Below is a small trained network, with its code and all its weights. Each question gives an input and a target symbol and asks what happens when units are switched off, that is, made to give their printed mean instead of their output.

import numpy as np


def w(rows, s, z=0):
    codes = np.array(rows[::2]) - 128.0
    scale = np.full(codes.shape[1], s)
    scale[-1] = z or s
    return codes * scale


def f(y):
    return y / 2 * (1 + np.tanh(0.7978845608 * (y + 0.044715 * y**3)))


def softmax(a):
    e = np.exp(a - a.max(-1, keepdims=True))
    return e / e.sum(-1, keepdims=True)


def log_softmax(a):
    a = a - a.max(-1, keepdims=True)
    return a - np.log(np.exp(a).sum(-1, keepdims=True))


def net(x, mask):
    ids = ['αγεζηλμτφ'.index(c) for c in x.split()]
    T = len(ids)
    res = E[ids] + P[:T]
    q, k, v = (res @ M[0].T for M in (Q, K, V))
    z = softmax(np.where(np.tri(T) > 0, q @ k.T / 2**0.5, -1e9)) @ v
    res = res + np.where(mask[0], z, O[0][:, -1]) @ O[0][:, :-1]
    y = f(res @ A[0][:, :-1].T + A[0][:, -1])
    res = res + np.where(mask[1:25], y, B[0][:, -1]) @ B[0][:, :-1]
    return log_softmax(res[-1] @ U[:, :-1].T + U[:, -1])


Q, K, V, O, A, B = {}, {}, {}, {}, {}, {}
E = w([
[66,188,113,155],'α',
[179,224,107,137],'γ',
[158,193,108,96],'ε',
[111,164,113,73],'ζ',
[173,163,63,163],'η',
[21,178,111,68],'λ',
[83,77,187,49],'μ',
[132,8,189,32],'τ',
[106,144,247,21],'φ',
],0.015)
P = w([
[131,98,136,241],'0',
[248,122,175,91],'1',
[77,167,137,70],'2',
[119,100,152,243],'3',
[156,120,192,137],'4',
[91,172,144,95],'5',
],0.013)
Q[0] = w([
[141,63,217,128],'h1',
[253,108,191,130],'h1',
],0.0055)
K[0] = w([
[127,69,246,138],'h1',
[51,102,134,88],'h1',
],0.012)
V[0] = w([
[101,199,229,162],'h1',
[52,253,9,82],'h1',
],0.0062)
O[0] = w([
[110,229,76,162,253],'h1',
[208,86,31,2,127],'h1',
],0.0086,0.0029)
A[0] = w([
[43,149,118,185,128],'n1',
[116,173,67,145,141],'n2',
[144,125,150,130,184],'n3',
[120,32,97,210,74],'n4',
[130,165,160,69,123],'n5',
[159,71,150,160,227],'n6',
[70,107,101,64,100],'n7',
[96,183,131,164,133],'n8',
[32,64,56,194,168],'n9',
[156,96,169,174,206],'n10',
[200,105,117,122,114],'n11',
[191,143,157,141,199],'n12',
[159,85,76,78,66],'n13',
[151,139,66,227,80],'n14',
[124,200,111,87,116],'n15',
[175,66,130,74,178],'n16',
[152,110,139,78,128],'n17',
[130,150,65,131,146],'n18',
[164,135,104,166,93],'n19',
[124,6,136,134,102],'n20',
[87,113,74,133,134],'n21',
[160,90,83,85,69],'n22',
[59,105,154,66,254],'n23',
[183,143,146,165,92],'n24',
],0.013,0.0072)
B[0] = w([
[163,67,99,49,204],'n1',
[93,172,203,151,222],'n2',
[125,129,61,128,170],'n3',
[208,77,223,125,141],'n4',
[101,124,155,164,217],'n5',
[82,146,1,162,171],'n6',
[142,71,146,143,166],'n7',
[82,59,157,96,213],'n8',
[216,158,83,53,173],'n9',
[89,106,83,187,198],'n10',
[117,123,131,135,155],'n11',
[117,122,94,164,235],'n12',
[86,114,221,76,134],'n13',
[102,162,221,107,191],'n14',
[124,61,143,131,252],'n15',
[111,145,93,25,150],'n16',
[142,81,136,59,147],'n17',
[111,165,149,127,200],'n18',
[158,112,160,153,153],'n19',
[139,102,244,68,138],'n20',
[149,147,167,134,139],'n21',
[83,116,192,66,131],'n22',
[167,193,132,122,254],'n23',
[153,74,143,138,168],'n24',
],0.0091,0.0076)
U = w([
[118,140,203,53,172],'α',
[44,162,213,148,101],'γ',
[37,166,83,149,171],'ε',
[116,167,2,133,229],'ζ',
[244,137,165,161,35],'η',
[194,176,64,77,109],'λ',
[123,68,66,111,165],'μ',
[130,47,165,120,2],'τ',
[8,45,98,144,108],'φ',
],0.0096,0.0046)

Each question gives the input, a string of symbols that net reads in full, and the target symbol t.
The units are the heads (2 rows each of Q, K, V and O) and the neurons (one row each of A and B). Each row of codes is followed by its name. A weight is (code - 128) times the scale printed after its matrix; where a second scale follows, it is the last column's (O, A, B and U).
mask holds one flag per unit, heads first, then neurons. A switched-off unit (its flag False) gives its mean, the last column of its rows in O or B, instead of its output. The means were averaged over made-up inputs and are rounded, as every weight is.
A unit's drop is (log p(t) with every unit on - log p(t) with that unit switched off) / (log p(t) with every unit on - log p(t) with every unit switched off).
The circuit of an input: a set's keep is (log p(t) with only the set's units on - log p(t) with every unit switched off) / (log p(t) with every unit on - log p(t) with every unit switched off). Starting from the 12 units with the biggest drops (on a tie, the unit counted first), units are removed one at a time, each time the one whose removal leaves the highest keep (on an exact tie, the one counted first), for as long as the keep stays at least 0.8.
circuit, biggest first: the units of the circuit, biggest drop first
most important unit: the unit with the biggest drop
top k neurons: the k neurons with the biggest drops, biggest first
drop when u is switched off: that unit's drop, to one decimal
input τ ε ε λ, target λ: circuit, biggest first	(n9; n1)
input γ η ζ τ ε α, target α: most important unit	n1
input φ α ζ η τ, target φ: circuit, biggest first	(n6; n10)
input λ μ η, target α: circuit, biggest first	(h1; n13; n22)
input μ ζ η ε η, target ζ: circuit, biggest first	(n6; n15; n20; n4)
input φ τ γ τ γ, target φ: top 2 neurons	(n8; n23)
input μ γ τ η γ, target φ: top 2 neurons	(n23; n8)
input ζ τ τ, target γ: top 2 neurons	(n20; n23)
input τ γ α η, target η: top 4 neurons	(n4; n9; n14; n19)
input ε γ ζ α, target α: top 2 neurons	(n14; n9)
input γ τ λ, target α: top 2 neurons	(n23; n1)
input μ ζ γ γ, target γ: top 3 neurons	(n14; n2; n9)
input ζ γ η, target α: drop when h1 is switched off	0.5
input γ γ μ η, target η: drop when n4 is switched off	0.8
input τ τ ε, target α: drop when n20 is switched off	0.0
input τ μ ζ μ φ, target γ: drop when n23 is switched off	0.2
